Below is a small trained network, with its code and all its weights. Each question gives an input and a target symbol and asks what happens when units are switched off, that is, made to give their printed mean instead of their output.

import numpy as np


def w(rows, s, z=0):
    codes = np.array(rows[::2]) - 128.0
    scale = np.full(codes.shape[1], s)
    scale[-1] = z or s
    return codes * scale


def f(y):
    return y / 2 * (1 + np.tanh(0.7978845608 * (y + 0.044715 * y**3)))


def softmax(a):
    e = np.exp(a - a.max(-1, keepdims=True))
    return e / e.sum(-1, keepdims=True)


def log_softmax(a):
    a = a - a.max(-1, keepdims=True)
    return a - np.log(np.exp(a).sum(-1, keepdims=True))


def net(x, mask):
    ids = ['αβγδεζηθλμξπτφψω'.index(c) for c in x.split()]
    T = len(ids)
    res = E[ids] + P[:T]
    u = 0
    for l in range(3):
        q, k, v = (res @ M[l].T for M in (Q, K, V))
        z = softmax(np.where(np.tri(T) > 0, q @ k.T / 3**0.5, -1e9)) @ v
        res = res + np.where(mask[u], z, O[l][:, -1]) @ O[l][:, :-1]
        u += 1
        y = f(res @ A[l][:, :-1].T + A[l][:, -1])
        res = res + np.where(mask[u : u + 4], y, B[l][:, -1]) @ B[l][:, :-1]
        u += 4
    return log_softmax(res[-1] @ U[:, :-1].T + U[:, -1])


Q, K, V, O, A, B = {}, {}, {}, {}, {}, {}
E = w([
[91,159,47,116,100,186,192,123,67,111,236],'α',
[57,29,102,90,130,101,96,83,188,118,107],'β',
[68,88,102,85,193,84,43,180,107,123,188],'γ',
[46,119,72,76,85,242,109,108,140,98,124],'δ',
[3,199,75,126,25,82,68,128,146,152,157],'ε',
[208,108,191,124,202,178,131,131,171,148,36],'ζ',
[188,110,147,228,89,25,171,133,86,204,253],'η',
[71,137,154,224,153,41,2,131,157,163,113],'θ',
[209,172,178,152,174,193,128,198,94,170,152],'λ',
[141,107,169,195,89,53,137,73,187,190,92],'μ',
[134,165,157,188,79,211,179,101,121,161,107],'ξ',
[86,43,61,119,57,95,182,111,156,166,217],'π',
[96,137,178,170,202,205,53,117,138,103,47],'τ',
[91,249,132,171,161,148,65,154,70,110,157],'φ',
[175,28,94,24,142,211,198,165,170,143,129],'ψ',
[171,50,110,52,192,25,182,154,193,192,130],'ω',
],0.007)
P = w([
[118,141,196,99,118,110,141,95,116,79,141],'0',
[115,85,10,189,135,163,89,207,117,143,97],'1',
[186,84,169,119,106,140,159,171,132,198,186],'2',
[122,157,152,90,148,145,110,98,166,185,154],'3',
[109,164,114,119,115,58,167,158,142,55,81],'4',
[198,81,161,129,104,189,145,188,130,227,205],'5',
[113,153,165,100,154,153,102,57,149,206,160],'6',
[122,52,76,196,132,163,90,152,79,89,89],'7',
],0.012)
Q[0] = w([
[105,207,146,98,176,82,146,56,179,117,154],'0.h0',
[107,172,181,76,168,187,116,78,211,255,207],'0.h0',
[116,194,139,99,164,94,160,112,182,72,106],'0.h0',
],0.013)
K[0] = w([
[111,136,86,152,149,147,103,104,163,252,155],'0.h0',
[106,132,177,89,169,160,97,14,119,194,178],'0.h0',
[127,87,54,188,152,209,77,174,169,253,104],'0.h0',
],0.011)
V[0] = w([
[108,109,119,169,15,155,179,96,176,156,86],'0.h0',
[156,158,128,149,170,164,74,173,117,116,67],'0.h0',
[135,75,179,125,171,114,107,70,190,105,1],'0.h0',
],0.0093)
O[0] = w([
[101,162,93,189,111,141,195,92,254,159,96,166],'0.h0',
[175,136,105,122,180,129,112,125,122,68,108,7],'0.h0',
[119,140,144,139,230,138,137,175,193,89,223,171],'0.h0',
],0.0091,0.0021)
A[0] = w([
[157,111,214,152,211,138,175,74,248,150,167,120],'0.n0',
[55,134,189,80,170,180,176,82,252,152,196,167],'0.n1',
[175,114,236,38,94,148,127,124,123,252,155,254],'0.n2',
[125,196,210,61,177,85,71,43,105,189,181,193],'0.n3',
],0.0043,0.0027)
B[0] = w([
[148,202,98,78,163,108,121,208,92,116,253,191],'0.n0',
[106,194,125,56,137,126,140,151,181,153,236,231],'0.n1',
[171,104,231,119,60,164,102,77,128,203,177,253],'0.n2',
[130,122,163,65,114,102,78,50,97,161,152,181],'0.n3',
],0.0056,0.0052)
Q[1] = w([
[122,253,175,16,140,77,105,6,136,135,121],'1.h0',
[130,171,139,96,110,142,154,123,184,136,132],'1.h0',
[137,80,141,143,126,192,81,159,117,222,199],'1.h0',
],0.011)
K[1] = w([
[135,141,89,120,179,206,23,40,134,254,165],'1.h0',
[71,105,100,125,136,197,131,91,153,132,158],'1.h0',
[99,176,250,89,117,115,168,33,123,65,147],'1.h0',
],0.0077)
V[1] = w([
[255,154,182,182,117,143,194,132,117,171,138],'1.h0',
[65,206,139,141,106,251,103,118,111,68,107],'1.h0',
[127,215,144,208,151,22,22,124,114,148,126],'1.h0',
],0.0077)
O[1] = w([
[157,123,165,147,41,212,158,103,151,49,105,2],'1.h0',
[190,153,45,162,163,109,59,36,157,145,169,247],'1.h0',
[150,178,98,123,59,88,86,255,124,89,115,58],'1.h0',
],0.011,0.0011)
A[1] = w([
[168,114,2,140,133,118,39,134,54,159,64,157],'1.n0',
[58,73,74,163,127,185,198,148,132,107,77,255],'1.n1',
[115,49,98,215,153,142,121,43,84,178,14,132],'1.n2',
[165,173,34,217,104,109,129,215,200,13,90,117],'1.n3',
],0.006,0.0044)
B[1] = w([
[252,82,44,93,96,97,151,155,143,121,91,255],'1.n0',
[120,143,173,200,202,89,65,156,86,209,44,214],'1.n1',
[136,101,52,42,143,115,165,138,22,188,205,235],'1.n2',
[68,3,179,156,138,191,191,27,218,139,82,214],'1.n3',
],0.0064,0.0049)
Q[2] = w([
[147,79,85,254,170,87,135,197,78,106,116],'2.h0',
[146,55,108,204,98,248,84,186,134,224,200],'2.h0',
[87,88,117,185,140,139,160,75,109,134,106],'2.h0',
],0.0068)
K[2] = w([
[146,107,106,198,171,64,189,156,87,67,106],'2.h0',
[90,202,177,82,122,21,186,20,105,2,132],'2.h0',
[146,96,110,145,147,126,222,84,144,153,89],'2.h0',
],0.0064)
V[2] = w([
[152,244,125,123,104,113,255,116,99,47,149],'2.h0',
[213,154,162,29,177,182,238,178,175,165,99],'2.h0',
[44,145,89,113,51,29,169,109,189,155,122],'2.h0',
],0.0051)
O[2] = w([
[216,244,174,46,68,53,186,36,125,135,132,37],'2.h0',
[182,116,223,58,253,133,246,94,73,24,125,255],'2.h0',
[125,155,94,164,105,12,219,191,200,235,64,233],'2.h0',
],0.0053,0.0024)
A[2] = w([
[131,233,124,72,203,162,129,93,221,150,247,155],'2.n0',
[148,116,48,154,235,84,71,245,179,97,128,3],'2.n1',
[254,153,11,49,67,105,97,154,121,166,145,58],'2.n2',
[172,160,207,34,33,86,116,177,70,56,159,129],'2.n3',
],0.0054,0.00074)
B[2] = w([
[174,93,133,254,122,58,133,155,94,69,59,247],'2.n0',
[112,206,127,139,46,205,182,106,113,79,226,210],'2.n1',
[107,201,228,102,143,66,159,65,118,81,83,209],'2.n2',
[179,110,6,92,161,195,147,157,158,210,121,192],'2.n3',
],0.0076,0.012)
U = w([
[99,175,111,83,121,140,168,26,93,154,222,89],'α',
[56,108,227,130,163,39,132,207,77,98,137,220],'β',
[98,78,37,99,143,105,65,206,67,204,116,139],'γ',
[163,67,41,176,193,110,65,64,224,189,116,213],'δ',
[80,154,193,148,65,69,58,170,154,156,36,210],'ε',
[203,38,77,136,154,134,105,170,49,63,76,84],'ζ',
[133,80,65,138,27,163,157,170,149,126,129,75],'η',
[62,235,107,121,133,179,103,180,163,171,213,189],'θ',
[178,121,79,88,126,214,75,81,204,104,211,136],'λ',
[154,192,48,140,124,82,195,177,171,138,65,1],'μ',
[168,168,184,175,57,119,152,59,157,43,98,101],'ξ',
[34,125,203,128,124,137,196,104,225,161,117,102],'π',
[129,167,150,168,81,126,79,161,2,43,159,122],'τ',
[170,168,136,66,144,69,73,130,70,145,56,178],'φ',
[95,104,223,113,180,172,158,67,138,56,160,127],'ψ',
[99,89,115,63,225,157,188,140,95,168,134,42],'ω',
],0.0058,0.003)

Each question gives the input, a string of symbols that net reads in full, and the target symbol t.
The units are the heads (3 rows each of Q, K, V and O) and the neurons (one row each of A and B). Each row of codes is followed by its name. A weight is (code - 128) times the scale printed after its matrix; where a second scale follows, it is the last column's (O, A, B and U).
mask holds one flag per unit, layer by layer, with each layer's heads first. A switched-off unit (its flag False) gives its mean, the last column of its rows in O or B, instead of its output. The means were averaged over made-up inputs and are rounded, as every weight is.
A unit's drop is (log p(t) with every unit on - log p(t) with that unit switched off) / (log p(t) with every unit on - log p(t) with every unit switched off).
The circuit of an input: a set's keep is (log p(t) with only the set's units on - log p(t) with every unit switched off) / (log p(t) with every unit on - log p(t) with every unit switched off). Starting from the 12 units with the biggest drops (on a tie, the unit counted first), units are removed one at a time, each time the one whose removal leaves the highest keep (on an exact tie, the one counted first), for as long as the keep stays at least 0.8.
circuit, biggest first: the units of the circuit, biggest drop first
most important unit: the unit with the biggest drop
k most important neurons: the k neurons with the biggest drops, biggest first
k most important neurons of layer l: the k neurons of layer l with the biggest drops, biggest first
input μ β ξ ψ ψ ψ η, target η: circuit, biggest first : [1.h0, 2.n3, 0.h0]
input δ γ μ γ, target γ: circuit, biggest first : [0.h0, 1.h0, 0.n3, 2.n3]
input γ δ ξ ξ ω α, target γ: circuit, biggest first : [0.h0, 1.h0, 2.n3]
input β π β η, target η: circuit, biggest first : [1.h0, 0.n2, 2.n3, 0.h0]
input θ δ δ λ ζ β φ ψ, target ψ: most important unit : 0.h0
input γ μ ξ μ β θ, target γ: 2 most important neurons : [0.n2, 2.n3]
input μ ε ξ δ θ, target μ: circuit, biggest first : [0.h0, 1.h0, 1.n0, 0.n2]
input ξ μ μ μ θ α β δ, target η: 3 most important neurons : [1.n3, 2.n1, 1.n0]
input η φ ξ γ, target γ: 2 most important neurons : [0.n3, 2.n3]
input ξ ξ τ θ, target θ: 3 most important neurons : [0.n3, 2.n1, 2.n0]
input ω λ ε, target ω: circuit, biggest first : [1.h0, 2.n3, 2.h0, 0.h0]
input ψ τ λ ε δ β, target ψ: circuit, biggest first : [1.h0, 2.h0]
input β β η ξ μ γ, target β: circuit, biggest first : [2.n0, 0.h0, 1.h0, 2.n3]
input φ ω δ, target φ: most important unit : 2.n2
input α λ δ ω ξ θ, target α: circuit, biggest first : [0.h0, 1.h0, 1.n2, 2.n0]
input θ β θ λ, target λ: 2 most important neurons : [0.n2, 2.n3]
input ψ ω τ λ δ λ φ, target φ: 2 most important neurons : [2.n2, 0.n3]
input ε μ β δ θ δ μ ω, target η: 2 most important neurons : [1.n3, 2.n1]
input π ω α η τ β φ ζ, target λ: 2 most important neurons : [2.n1, 1.n3]
input λ φ ω η δ π ω φ, target α: 2 most important neurons : [2.n1, 2.n0]
input ξ θ α, target ξ: most important neuron : [2.n0]
input ε ξ δ γ δ β ε λ, target α: 3 most important neurons of layer 2 : [2.n1, 2.n2, 2.n0]
input η μ μ, target η: 3 most important neurons : [2.n3, 0.n2, 2.n2]
input ζ δ δ π ζ π, target ζ: 2 most important neurons of layer 2 : [2.n0, 2.n3]
input α ζ λ α, target α: 2 most important neurons : [2.n0, 1.n2]
input β β θ, target β: 2 most important neurons of layer 2 : [2.n0, 2.n3]
input α β ω, target α: most important unit : 0.h0
